Here is a tiny trained network, its code and every weight. The questions are about switching its units off for an input and a class, where a switched-off unit gives its printed mean instead of its output.

import numpy as np


def w(rows, s, z=0):
    codes = np.array(rows[::2]) - 128.0
    scale = np.full(codes.shape[1], s)
    scale[-1] = z or s
    return codes * scale


def norm(h):
    return h / np.sqrt((h * h).mean(-1, keepdims=True) + 1e-5)


def f(y):
    return y / 2 * (1 + np.tanh(0.7978845608 * (y + 0.044715 * y**3)))


def log_softmax(a):
    a = a - a.max(-1, keepdims=True)
    return a - np.log(np.exp(a).sum(-1, keepdims=True))


def net(x, mask):
    res = np.array(x, float).reshape(1, 5) / 4 @ E
    u = 0
    for l in range(2):
        y = f(norm(res) @ A[l][:, :-1].T + A[l][:, -1])
        res = res + np.where(mask[u : u + 8], y, B[l][:, -1]) @ B[l][:, :-1]
        u += 8
    return log_softmax(norm(res)[-1] @ U[:, :-1].T + U[:, -1])


A, B = {}, {}
E = w([
[254,138,55,12,138,103,121,151,104],'x0',
[217,156,122,117,5,186,84,219,164],'x1',
[108,124,82,105,83,200,214,111,183],'x2',
[95,232,150,111,83,78,74,114,236],'x3',
[115,167,179,145,162,237,54,86,151],'x4',
],0.0065)
A[0] = w([
[86,128,66,131,44,148,219,115,197,60],'L0N1',
[192,37,78,85,133,174,152,186,62,93],'L0N2',
[134,126,116,93,255,91,128,91,43,100],'L0N3',
[137,45,103,160,127,161,137,160,28,62],'L0N4',
[32,62,101,115,144,126,249,111,143,100],'L0N5',
[111,208,89,78,97,179,122,199,208,87],'L0N6',
[93,101,165,159,211,176,94,66,120,1],'L0N7',
[53,119,136,185,221,242,146,51,131,116],'L0N8',
],0.0077,0.0061)
B[0] = w([
[151,163,25,112,78,211,27,36,158,185],'L0N1',
[219,202,87,171,172,142,252,199,91,231],'L0N2',
[23,23,130,137,147,113,85,153,138,222],'L0N3',
[76,85,92,159,198,86,134,160,159,187],'L0N4',
[62,155,41,218,184,124,106,161,125,222],'L0N5',
[130,32,202,112,168,125,134,93,115,201],'L0N6',
[159,127,167,115,78,117,58,32,92,165],'L0N7',
[232,133,212,2,71,137,156,61,47,253],'L0N8',
],0.0078,0.0056)
A[1] = w([
[150,138,124,50,98,137,122,80,195,92],'L1N1',
[192,215,93,97,104,152,192,171,82,2],'L1N2',
[169,211,106,5,105,63,116,128,231,79],'L1N3',
[116,112,146,143,92,195,225,120,194,97],'L1N4',
[102,108,148,152,221,160,118,117,24,96],'L1N5',
[147,73,190,2,85,145,49,48,115,96],'L1N6',
[135,122,115,136,200,30,191,136,107,128],'L1N7',
[92,120,156,128,233,119,126,145,91,64],'L1N8',
],0.0083,0.0065)
B[1] = w([
[106,76,144,167,122,85,60,147,9,164],'L1N1',
[217,198,74,116,148,220,223,159,82,152],'L1N2',
[55,1,151,75,136,152,118,64,42,173],'L1N3',
[187,83,163,82,145,91,77,4,17,138],'L1N4',
[115,62,170,16,84,46,116,128,149,178],'L1N5',
[147,147,179,143,19,115,128,74,156,254],'L1N6',
[96,113,135,35,219,133,47,211,145,195],'L1N7',
[89,111,159,61,124,114,81,121,70,151],'L1N8',
],0.0077,0.0087)
U = w([
[73,145,3,231,116,139,143,99,177,86],'0',
[71,71,118,68,198,70,135,201,99,188],'1',
[255,182,78,121,134,196,217,171,99,156],'2',
[112,191,179,173,118,88,230,57,145,3],'3',
[143,90,222,92,18,124,86,17,92,192],'4',
[138,173,216,204,66,132,107,198,241,37],'5',
],0.014,0.0049)

Each question gives the input, the list of numbers given to net, and the class t.
The units are the neurons (one row each of A and B). Each row of codes is followed by its name. A weight is (code - 128) times the scale printed after its matrix; where a second scale follows, it is the last column's (A, B and U).
mask holds one flag per neuron, layer by layer. A switched-off neuron (its flag False) gives its mean, the last column of its row in B, instead of its output. The means were averaged over made-up inputs and are rounded, as every weight is.
A unit's drop is (log p(t) with every unit on - log p(t) with that unit switched off) / (log p(t) with every unit on - log p(t) with every unit switched off).
The circuit of an input: a set's keep is (log p(t) with only the set's units on - log p(t) with every unit switched off) / (log p(t) with every unit on - log p(t) with every unit switched off). Starting from the 12 units with the biggest drops (on a tie, the unit counted first), units are removed one at a time, each time the one whose removal leaves the highest keep (on an exact tie, the one counted first), for as long as the keep stays at least 0.8.
units of the circuit, in order: the units of the circuit, biggest drop first
top k neurons: the k neurons with the biggest drops, biggest first
k most important neurons of layer l: the k neurons of layer l with the biggest drops, biggest first
drop of u: that unit's drop, to one decimal
input [-3,0,8,-6,-4], class 2: 2 most important neurons of layer 0 : [L0N2, L0N3]
input [-4,-3,-1,7,-3], class 1: 4 most important neurons of layer 0 : [L0N1, L0N7, L0N5, L0N3]
input [-4,1,-7,1,-1], class 5: units of the circuit, in order : [L0N8, L1N3]
input [-1,1,-1,2,-8], class 1: 4 most important neurons of layer 0 : [L0N2, L0N8, L0N7, L0N3]
input [-4,6,-7,8,5], class 5: units of the circuit, in order : [L0N8]
input [-5,-5,-1,7,-8], class 0: units of the circuit, in order : [L0N8, L0N5]
input [4,2,2,-2,8], class 2: 2 most important neurons of layer 0 : [L0N3, L0N2]
input [-2,-6,8,2,-4], class 0: top 2 neurons : [L0N5, L0N1]
input [3,-5,0,7,0], class 1: 3 most important neurons of layer 0 : [L0N8, L0N1, L0N7]
input [-3,-2,8,3,-7], class 0: drop of L0N5 : 0.1
input [0,-3,4,-4,0], class 1: drop of L0N5 : 0.2
input [-3,3,3,-5,-1], class 2: drop of L0N2 : 0.5
